Below are the code and all the weights of a small trained network. Each question names an input and a target symbol and asks about switching units off, where a switched-off unit gives its printed mean instead of its output.

import numpy as np


def w(rows, s, z=0):
    codes = np.array(rows[::2]) - 128.0
    scale = np.full(codes.shape[1], s)
    scale[-1] = z or s
    return codes * scale


def norm(h):
    return h / np.sqrt((h * h).mean(-1, keepdims=True) + 1e-5)


def f(y):
    return np.maximum(y, 0)


def softmax(a):
    e = np.exp(a - a.max(-1, keepdims=True))
    return e / e.sum(-1, keepdims=True)


def log_softmax(a):
    a = a - a.max(-1, keepdims=True)
    return a - np.log(np.exp(a).sum(-1, keepdims=True))


def net(x, mask):
    ids = ['Πζηθλστ'.index(c) for c in x.split()]
    T = len(ids)
    res = E[ids] + P[:T]
    u = 0
    for l in range(3):
        q, k, v = (norm(res) @ M[l].T for M in (Q, K, V))
        z = softmax(np.where(np.tri(T) > 0, q @ k.T / 2**0.5, -1e9)) @ v
        res = res + np.where(mask[u], z, O[l][:, -1]) @ O[l][:, :-1]
        u += 1
        y = f(norm(res) @ A[l][:, :-1].T + A[l][:, -1])
        res = res + np.where(mask[u : u + 8], y, B[l][:, -1]) @ B[l][:, :-1]
        u += 8
    return log_softmax(norm(res)[-1] @ U[:, :-1].T + U[:, -1])


Q, K, V, O, A, B = {}, {}, {}, {}, {}, {}
E = w([
[181,76,187,99,118,115,90,169,199],'Π',
[223,122,193,147,149,83,199,33,120],'ζ',
[152,25,200,96,127,114,94,149,171],'η',
[138,28,89,192,146,172,117,150,186],'θ',
[66,126,140,128,159,159,113,160,246],'λ',
[31,157,117,24,83,170,119,126,84],'σ',
[105,124,1,82,113,64,85,171,93],'τ',
],0.015)
P = w([
[229,64,53,34,254,249,247,238,172],'0',
[182,80,84,50,234,201,220,208,168],'1',
[138,75,107,81,230,161,209,216,153],'2',
[175,92,124,87,211,163,135,166,167],'3',
[164,95,141,104,155,155,135,161,182],'4',
[146,71,134,115,146,146,109,135,182],'5',
[149,100,131,130,104,140,115,127,205],'6',
[142,107,149,157,124,134,87,122,188],'7',
[115,92,140,172,91,121,91,104,196],'8',
[128,115,189,196,84,119,60,124,185],'9',
[99,87,235,238,57,86,58,134,183],'10',
[102,111,194,213,69,68,42,91,209],'11',
[150,190,207,230,103,37,19,78,233],'12',
],0.0082)
Q[0] = w([
[181,50,198,231,100,108,27,82,254],'0.h0',
[214,203,123,170,127,105,187,5,57],'0.h0',
],0.0072)
K[0] = w([
[77,146,176,254,51,56,43,60,135],'0.h0',
[230,36,170,141,192,197,227,178,143],'0.h0',
],0.0075)
V[0] = w([
[133,181,7,77,63,20,99,175,1],'0.h0',
[242,12,91,153,71,77,64,142,21],'0.h0',
],0.0063)
O[0] = w([
[153,135,102,128,4,108,102,183,92,179],'0.h0',
[138,159,109,138,143,20,194,159,112,254],'0.h0',
],0.012,0.0032)
A[0] = w([
[166,126,163,215,157,114,62,68,123,149],'0.n0',
[121,91,95,154,133,126,133,96,119,174],'0.n1',
[245,159,165,191,126,128,205,70,160,33],'0.n2',
[141,151,117,126,197,43,180,126,102,69],'0.n3',
[70,181,147,23,15,151,226,177,52,133],'0.n4',
[147,85,129,132,151,156,89,116,188,167],'0.n5',
[125,142,111,200,86,100,128,115,83,3],'0.n6',
[105,90,41,132,58,88,61,229,111,103],'0.n7',
],0.012,0.0064)
B[0] = w([
[120,117,140,141,93,146,159,144,176,170],'0.n0',
[143,118,162,158,159,198,95,132,77,146],'0.n1',
[168,69,63,107,104,152,206,94,77,160],'0.n2',
[215,65,110,151,71,60,249,116,92,163],'0.n3',
[79,62,144,68,172,255,106,79,22,204],'0.n4',
[186,110,123,163,92,145,51,174,148,194],'0.n5',
[113,125,146,199,158,169,234,50,236,140],'0.n6',
[189,253,108,162,138,30,66,197,225,252],'0.n7',
],0.01,0.016)
Q[1] = w([
[132,151,148,130,226,125,179,81,136],'1.h0',
[8,185,93,67,91,212,63,133,66],'1.h0',
],0.012)
K[1] = w([
[94,105,158,230,159,158,127,65,180],'1.h0',
[135,105,97,11,181,137,114,171,91],'1.h0',
],0.011)
V[1] = w([
[174,122,254,45,97,71,116,85,80],'1.h0',
[123,159,114,162,126,153,156,119,76],'1.h0',
],0.0099)
O[1] = w([
[162,73,76,11,112,131,185,63,132,76],'1.h0',
[129,164,29,145,154,152,86,141,99,2],'1.h0',
],0.012,0.0038)
A[1] = w([
[202,110,174,107,99,145,186,13,36,103],'1.n0',
[109,173,78,76,143,231,75,52,17,131],'1.n1',
[105,177,122,166,44,159,81,179,163,88],'1.n2',
[184,163,128,161,173,73,126,124,118,134],'1.n3',
[72,197,140,116,92,146,35,51,71,90],'1.n4',
[5,134,101,44,85,148,112,144,69,115],'1.n5',
[56,220,142,118,148,99,184,29,112,6],'1.n6',
[141,194,63,169,187,132,76,213,115,117],'1.n7',
],0.012,0.011)
B[1] = w([
[73,135,82,90,119,103,229,43,202,199],'1.n0',
[70,83,52,53,132,135,134,138,73,179],'1.n1',
[166,94,135,82,135,79,100,159,131,232],'1.n2',
[82,82,75,167,72,87,146,144,142,218],'1.n3',
[59,105,83,114,78,134,120,158,103,154],'1.n4',
[110,109,116,39,132,195,73,105,81,161],'1.n5',
[96,223,30,224,15,233,3,216,38,128],'1.n6',
[124,83,156,128,66,37,142,89,162,255],'1.n7',
],0.014,0.01)
Q[2] = w([
[80,121,111,171,174,77,87,231,236],'2.h0',
[111,92,110,114,43,193,18,254,106],'2.h0',
],0.0084)
K[2] = w([
[90,183,201,134,68,101,2,163,194],'2.h0',
[123,191,44,84,88,156,29,55,16],'2.h0',
],0.0086)
V[2] = w([
[2,6,89,24,145,136,117,128,34],'2.h0',
[2,185,67,114,214,115,101,71,50],'2.h0',
],0.0066)
O[2] = w([
[179,29,125,170,4,164,245,90,89,143],'2.h0',
[190,2,181,181,119,123,43,190,225,1],'2.h0',
],0.0083,0.008)
A[2] = w([
[183,88,81,89,84,62,153,43,165,192],'2.n0',
[84,146,8,10,130,177,137,221,112,93],'2.n1',
[134,208,164,157,14,117,82,92,81,2],'2.n2',
[132,208,73,108,59,48,40,157,113,68],'2.n3',
[87,174,177,120,199,229,51,114,180,64],'2.n4',
[84,213,69,90,187,82,115,160,97,179],'2.n5',
[130,164,52,136,131,75,76,81,106,81],'2.n6',
[149,151,171,224,115,60,174,130,148,117],'2.n7',
],0.012,0.0094)
B[2] = w([
[132,118,69,89,114,162,193,59,64,252],'2.n0',
[108,171,149,63,121,201,62,194,65,150],'2.n1',
[46,178,129,154,53,133,69,216,246,136],'2.n2',
[91,169,166,150,42,39,119,196,193,214],'2.n3',
[85,89,113,141,178,151,134,113,246,142],'2.n4',
[112,130,197,246,51,157,111,191,165,170],'2.n5',
[144,172,207,149,23,115,80,147,188,154],'2.n6',
[101,110,64,154,148,180,107,153,51,190],'2.n7',
],0.012,0.019)
U = w([
[75,180,38,43,109,208,21,153,99,134],'Π',
[1,119,189,116,191,153,110,128,253,113],'ζ',
[156,229,139,108,127,7,63,172,139,254],'η',
[105,133,101,78,194,39,227,84,131,163],'θ',
[215,93,157,230,32,212,94,103,142,57],'λ',
[147,238,188,143,134,213,177,208,123,102],'σ',
[37,86,32,255,178,121,137,227,91,31],'τ',
],0.0063,0.0058)

Each question gives the input, a string of symbols that net reads in full, and the target symbol t.
The units are the heads (2 rows each of Q, K, V and O) and the neurons (one row each of A and B). Each row of codes is followed by its name. A weight is (code - 128) times the scale printed after its matrix; where a second scale follows, it is the last column's (O, A, B and U).
mask holds one flag per unit, layer by layer, with each layer's heads first. A switched-off unit (its flag False) gives its mean, the last column of its rows in O or B, instead of its output. The means were averaged over made-up inputs and are rounded, as every weight is.
A unit's drop is (log p(t) with every unit on - log p(t) with that unit switched off) / (log p(t) with every unit on - log p(t) with every unit switched off).
most important unit: the unit with the biggest drop
k most important neurons: the k neurons with the biggest drops, biggest first
k most important neurons of layer l: the k neurons of layer l with the biggest drops, biggest first
drop when u is switched off: that unit's drop, to one decimal
input σ σ η η σ λ σ λ, target λ: most important unit => 0.h0
input Π η ζ θ η η, target τ: 2 most important neurons of layer 2 => [2.n7; 2.n0]
input η ζ Π Π Π σ η τ η σ σ η η, target λ: 3 most important neurons => [0.n7; 0.n5; 1.n0]
input λ η τ τ θ η Π, target τ: 3 most important neurons => [0.n4; 0.n7; 0.n6]
input η η τ ζ η σ σ η λ, target λ: 2 most important neurons => [0.n7; 0.n4]
input λ ζ σ ζ Π, target λ: 2 most important neurons => [0.n7; 0.n5]
input σ τ τ ζ η σ λ θ, target λ: 3 most important neurons => [0.n5; 1.n0; 0.n7]
input η Π ζ η η ζ θ τ ζ, target θ: 2 most important neurons => [0.n7; 1.n0]
input ζ η Π η θ η λ λ Π, target ζ: 2 most important neurons of layer 0 => [0.n7; 0.n4]
input τ θ σ ζ τ θ ζ η, target τ: 2 most important neurons of layer 0 => [0.n6; 0.n2]
input η η η τ θ Π τ η ζ η, target θ: 4 most important neurons of layer 0 => [0.n7; 0.n3; 0.n0; 0.n4]
input η η Π, target θ: 2 most important neurons => [0.n7; 0.n3]
input η τ θ τ η σ η, target λ: 2 most important neurons of layer 0 => [0.n4; 0.n7]
input η τ η ζ η σ η σ, target Π: most important unit => 0.n4
input ζ ζ Π, target σ: 3 most important neurons of layer 2 => [2.n1; 2.n5; 2.n7]
input η σ τ τ σ η λ η, target ζ: 2 most important neurons of layer 0 => [0.n4; 0.n7]
input θ λ η η η η ζ θ, target τ: 3 most important neurons => [0.n4; 0.n7; 2.n7]
input η η σ η θ η θ, target τ: 3 most important neurons => [0.n4; 0.n7; 2.n0]
input ζ λ σ θ σ η η η ζ λ θ, target ζ: 2 most important neurons of layer 1 => [1.n1; 1.n3]
input ζ Π τ Π τ ζ ζ η η σ ζ η η, target θ: most important neuron of layer 0 => [0.n7]
input λ ζ σ θ, target λ: drop when 2.n5 is switched off => 0.0
input η τ η λ η Π, target ζ: drop when 1.n7 is switched off => 0.1
input η η ζ Π τ τ τ ζ θ, target η: drop when 0.n7 is switched off => 0.5
